Below is a small trained network, with its code and all its weights. Each question gives an input and a target symbol and asks what happens when units are switched off, that is, made to give their printed mean instead of their output.

import numpy as np


def w(rows, s, z=0):
    codes = np.array(rows[::2]) - 128.0
    scale = np.full(codes.shape[1], s)
    scale[-1] = z or s
    return codes * scale


def f(y):
    return y / 2 * (1 + np.tanh(0.7978845608 * (y + 0.044715 * y**3)))


def softmax(a):
    e = np.exp(a - a.max(-1, keepdims=True))
    return e / e.sum(-1, keepdims=True)


def log_softmax(a):
    a = a - a.max(-1, keepdims=True)
    return a - np.log(np.exp(a).sum(-1, keepdims=True))


def net(x, mask):
    ids = ['γεζημσ'.index(c) for c in x.split()]
    T = len(ids)
    res = E[ids] + P[:T]
    u = 0
    for l in range(3):
        r = res
        for j in range(2):
            rows = slice(4 * j, 4 * j + 4)
            q, k, v = (r @ M[l][rows].T for M in (Q, K, V))
            z = softmax(np.where(np.tri(T) > 0, q @ k.T / 4**0.5, -1e9)) @ v
            o = O[l][rows]
            res = res + np.where(mask[u + j], z, o[:, -1]) @ o[:, :-1]
        u += 2
        y = f(res @ A[l][:, :-1].T + A[l][:, -1])
        res = res + np.where(mask[u : u + 4], y, B[l][:, -1]) @ B[l][:, :-1]
        u += 4
    return log_softmax(res[-1] @ U[:, :-1].T + U[:, -1])


Q, K, V, O, A, B = {}, {}, {}, {}, {}, {}
E = w([
[246,221,196,21,17,75,108],'γ',
[61,252,37,170,214,9,78],'ε',
[11,20,61,236,245,151,214],'ζ',
[170,8,190,120,18,239,184],'η',
[71,127,87,239,2,207,16],'μ',
[175,142,147,21,213,27,241],'σ',
],0.003)
P = w([
[25,103,254,15,170,128,72],'0',
[170,54,123,201,10,159,183],'1',
[216,179,32,201,96,37,210],'2',
[117,110,151,149,28,112,140],'3',
[141,182,93,139,126,43,200],'4',
[4,50,251,31,154,190,26],'5',
[252,164,2,254,12,6,248],'6',
[103,126,141,124,163,206,116],'7',
[169,162,90,161,67,85,163],'8',
[13,134,231,30,197,211,33],'9',
[188,161,35,206,53,74,179],'10',
],0.0031)
Q[0] = w([
[13,92,244,25,220,236,38],'L0H1',
[240,165,14,233,35,19,214],'L0H1',
[16,109,247,34,220,242,26],'L0H1',
[247,153,6,225,40,23,248],'L0H1',
[7,41,251,9,138,240,4],'L0H2',
[5,19,251,9,176,243,5],'L0H2',
[9,17,247,14,203,250,12],'L0H2',
[245,223,6,251,88,15,253],'L0H2',
],0.0032)
K[0] = w([
[7,32,250,34,194,250,4],'L0H1',
[254,221,6,222,62,6,252],'L0H1',
[11,33,250,6,208,243,17],'L0H1',
[241,222,11,224,57,11,240],'L0H1',
[29,9,242,41,150,250,18],'L0H2',
[22,4,242,37,176,252,7],'L0H2',
[16,17,243,32,187,251,4],'L0H2',
[230,246,12,221,82,4,241],'L0H2',
],0.0032)
V[0] = w([
[41,91,172,166,109,218,34],'L0H1',
[224,78,20,242,73,125,242],'L0H1',
[11,60,251,11,195,188,26],'L0H1',
[29,19,167,120,222,146,184],'L0H1',
[222,130,3,251,108,73,236],'L0H2',
[236,163,219,33,47,142,150],'L0H2',
[104,18,237,118,54,238,146],'L0H2',
[18,93,137,42,243,44,101],'L0H2',
],0.0032)
O[0] = w([
[19,151,156,198,82,212,37,105],'L0H1',
[194,34,12,218,92,139,222,200],'L0H1',
[12,186,250,26,161,168,49,3],'L0H1',
[5,106,189,138,221,172,180,64],'L0H1',
[210,59,7,236,129,106,222,217],'L0H2',
[228,97,238,20,44,126,119,108],'L0H2',
[42,39,196,73,39,237,99,87],'L0H2',
[28,209,220,111,233,70,146,93],'L0H2',
],0.0032,0.00063)
A[0] = w([
[14,159,251,8,152,161,17,255],'L0N1',
[34,187,217,26,240,19,157,248],'L0N2',
[227,107,98,68,217,8,237,201],'L0N3',
[248,49,7,240,5,18,236,253],'L0N4',
],0.0032,0.0029)
B[0] = w([
[60,184,236,50,160,138,59,186],'L0N1',
[61,188,228,44,202,80,118,171],'L0N2',
[228,120,65,38,219,17,244,168],'L0N3',
[244,57,5,225,63,109,212,253],'L0N4',
],0.0031,0.0054)
Q[1] = w([
[249,52,6,240,20,60,247],'L1H1',
[7,223,251,6,246,188,10],'L1H1',
[8,202,252,16,237,195,9],'L1H1',
[7,186,246,16,231,198,12],'L1H1',
[14,207,237,16,222,200,13],'L1H2',
[16,203,234,18,220,193,11],'L1H2',
[17,207,239,15,221,189,13],'L1H2',
[241,48,17,243,32,64,246],'L1H2',
],0.0032)
K[1] = w([
[13,251,243,6,228,208,21],'L1H1',
[249,15,4,245,55,71,250],'L1H1',
[249,20,4,243,50,51,244],'L1H1',
[253,23,5,241,47,42,244],'L1H1',
[248,7,3,253,59,57,232],'L1H2',
[249,6,5,251,58,57,236],'L1H2',
[246,8,5,252,55,63,231],'L1H2',
[7,251,250,3,201,193,27],'L1H2',
],0.0032)
V[1] = w([
[23,198,83,206,241,118,78],'L1H1',
[57,24,91,177,245,143,226],'L1H1',
[192,231,99,100,207,17,126],'L1H1',
[104,28,102,144,242,84,232],'L1H1',
[142,248,95,136,213,13,55],'L1H2',
[105,168,67,152,252,6,226],'L1H2',
[188,9,138,108,87,189,230],'L1H2',
[41,241,136,159,134,157,19],'L1H2',
],0.0032)
O[1] = w([
[167,249,133,187,131,237,208,191],'L1H1',
[32,238,194,110,24,102,252,71],'L1H1',
[202,128,235,240,160,116,91,153],'L1H1',
[35,187,233,175,40,67,247,74],'L1H1',
[233,231,233,245,172,168,46,196],'L1H2',
[149,224,250,242,82,103,217,107],'L1H2',
[45,18,155,48,88,57,194,9],'L1H2',
[189,241,36,156,162,203,69,253],'L1H2',
],0.0032,0.0041)
A[1] = w([
[63,102,128,132,2,16,210,254],'L1N1',
[43,134,209,36,172,106,179,178],'L1N2',
[46,209,207,137,126,178,240,179],'L1N3',
[24,79,178,49,128,13,169,239],'L1N4',
],0.0029,0.0028)
B[1] = w([
[110,46,13,209,7,13,239,204],'L1N1',
[27,176,216,49,128,91,139,238],'L1N2',
[13,252,199,171,119,160,214,205],'L1N3',
[15,86,183,48,69,27,179,250],'L1N4',
],0.0029,0.0017)
Q[2] = w([
[245,118,8,244,125,164,156],'L2H1',
[194,127,32,212,51,88,185],'L2H1',
[48,130,235,32,193,158,75],'L2H1',
[29,120,221,67,20,30,217],'L2H1',
[9,187,242,23,140,124,75],'L2H2',
[5,182,245,23,128,121,91],'L2H2',
[240,84,27,220,76,92,219],'L2H2',
[10,187,240,26,148,135,62],'L2H2',
],0.0031)
K[2] = w([
[129,187,179,43,242,219,72],'L2H1',
[68,197,219,17,247,204,101],'L2H1',
[171,58,47,232,15,41,166],'L2H1',
[77,86,141,152,19,19,200],'L2H1',
[195,7,52,243,12,21,228],'L2H2',
[178,14,66,228,10,23,230],'L2H2',
[13,235,252,4,249,223,35],'L2H2',
[206,7,38,250,7,24,225],'L2H2',
],0.0032)
V[2] = w([
[10,116,115,170,228,126,204],'L2H1',
[35,103,235,26,203,47,235],'L2H1',
[159,159,21,245,81,222,25],'L2H1',
[86,150,39,194,205,23,140],'L2H1',
[253,179,155,34,62,11,103],'L2H2',
[107,141,227,14,249,36,236],'L2H2',
[222,154,203,12,168,9,211],'L2H2',
[211,203,39,103,239,2,144],'L2H2',
],0.0031)
O[2] = w([
[20,239,176,205,5,194,249,129],'L2H1',
[35,49,204,181,33,46,239,215],'L2H1',
[209,240,32,82,201,230,23,134],'L2H1',
[205,232,203,241,119,208,185,4],'L2H1',
[249,7,230,195,249,12,7,117],'L2H2',
[74,42,237,227,23,11,223,236],'L2H2',
[161,10,239,229,130,16,137,90],'L2H2',
[248,212,253,251,187,84,81,200],'L2H2',
],0.0032,0.0018)
A[2] = w([
[198,198,3,23,171,239,14,156],'L2N1',
[4,13,58,5,82,87,221,252],'L2N2',
[84,86,248,240,11,7,227,69],'L2N3',
[144,11,203,185,139,15,17,207],'L2N4',
],0.0032,0.0027)
B[2] = w([
[26,49,169,33,237,249,250,253],'L2N1',
[64,205,11,193,5,13,14,178],'L2N2',
[6,54,212,36,211,247,248,226],'L2N3',
[184,7,200,14,239,52,73,184],'L2N4',
],0.0032,0.0061)
U = w([
[210,19,151,117,213,60,6,65],'γ',
[210,252,193,237,131,163,94,237],'ε',
[48,214,111,115,27,160,245,88],'ζ',
[52,119,36,84,24,13,41,229],'η',
[125,117,68,34,210,238,184,148],'μ',
[117,20,203,146,186,135,210,5],'σ',
],0.0032,0.0022)

Each question gives the input, a string of symbols that net reads in full, and the target symbol t.
The units are the heads (4 rows each of Q, K, V and O) and the neurons (one row each of A and B). Each row of codes is followed by its name. A weight is (code - 128) times the scale printed after its matrix; where a second scale follows, it is the last column's (O, A, B and U).
mask holds one flag per unit, layer by layer, with each layer's heads first. A switched-off unit (its flag False) gives its mean, the last column of its rows in O or B, instead of its output. The means were averaged over made-up inputs and are rounded, as every weight is.
A unit's drop is (log p(t) with every unit on - log p(t) with that unit switched off) / (log p(t) with every unit on - log p(t) with every unit switched off).
most important unit: the unit with the biggest drop
top k neurons: the k neurons with the biggest drops, biggest first
k most important neurons of layer l: the k neurons of layer l with the biggest drops, biggest first
which heads matter: for each layer, one digit per head in row order, 1 if its drop is at least 0.15 and else 0, layers parted by /
drop of u: that unit's drop, to one decimal
input μ σ η ζ ε ε ε η ε η, target ε: which heads matter => 11 / 00 / 11
input ε μ σ ε σ σ, target σ: 2 most important neurons of layer 0 => L0N3, L0N4
input ζ ζ σ γ μ ζ γ γ σ η, target γ: top 2 neurons => L0N4, L2N4
input σ ε γ ε ε σ η, target σ: which heads matter => 00 / 00 / 11
input ζ σ ε, target ζ: which heads matter => 00 / 10 / 11
input μ μ γ σ γ σ γ σ η, target μ: most important unit => L0H1
input μ μ ζ γ ε ε, target ζ: top 3 neurons => L1N1, L0N4, L1N4
input σ ε μ ε μ σ ε η ε, target σ: which heads matter => 00 / 00 / 11
input γ γ η σ μ η μ μ σ γ, target μ: 3 most important neurons of layer 0 => L0N4, L0N1, L0N2
input ε η ε ε γ μ, target ε: which heads matter => 11 / 10 / 11
input μ γ γ, target μ: top 2 neurons => L2N1, L0N3
input μ μ η σ μ η γ μ γ ζ ε, target μ: 2 most important neurons of layer 0 => L0N3, L0N1
input η γ η ζ σ σ σ ε σ ζ, target σ: top 2 neurons => L0N3, L2N3
input μ σ σ μ ε ζ ζ, target μ: which heads matter => 10 / 11 / 11
input σ μ ε γ μ μ μ, target σ: which heads matter => 00 / 00 / 11
input ζ η η σ η ε γ μ ζ σ σ, target ζ: which heads matter => 10 / 10 / 11
input σ γ μ η, target σ: most important unit => L2H2
input ζ ε ζ, target ζ: which heads matter => 00 / 10 / 11
input σ σ ε γ γ μ γ σ σ, target σ: top 2 neurons => L2N3, L0N2
input γ ζ μ ε γ ε ε η γ μ, target ε: most important unit => L2H1
input η η ζ ζ η μ ε ε μ γ, target ε: 2 most important neurons of layer 0 => L0N4, L0N1
input γ γ μ μ ε σ, target μ: top 2 neurons => L2N1, L0N4
input σ η σ μ μ η γ, target σ: top 2 neurons => L2N3, L0N2
input μ ε ε, target μ: drop of L1H2 => 0.5
input γ σ ε ε ε, target γ: drop of L1H1 => 0.3
input ζ σ η γ ζ ε σ, target ζ: drop of L0H1 => 0.1
input ζ η ε σ μ η σ γ σ γ η, target ζ: most important unit => L0H1
input ε σ ε ε σ γ, target ε: drop of L1H1 => 0.1
input ε ε ζ σ ζ γ, target ζ: 2 most important neurons of layer 1 => L1N1, L1N4
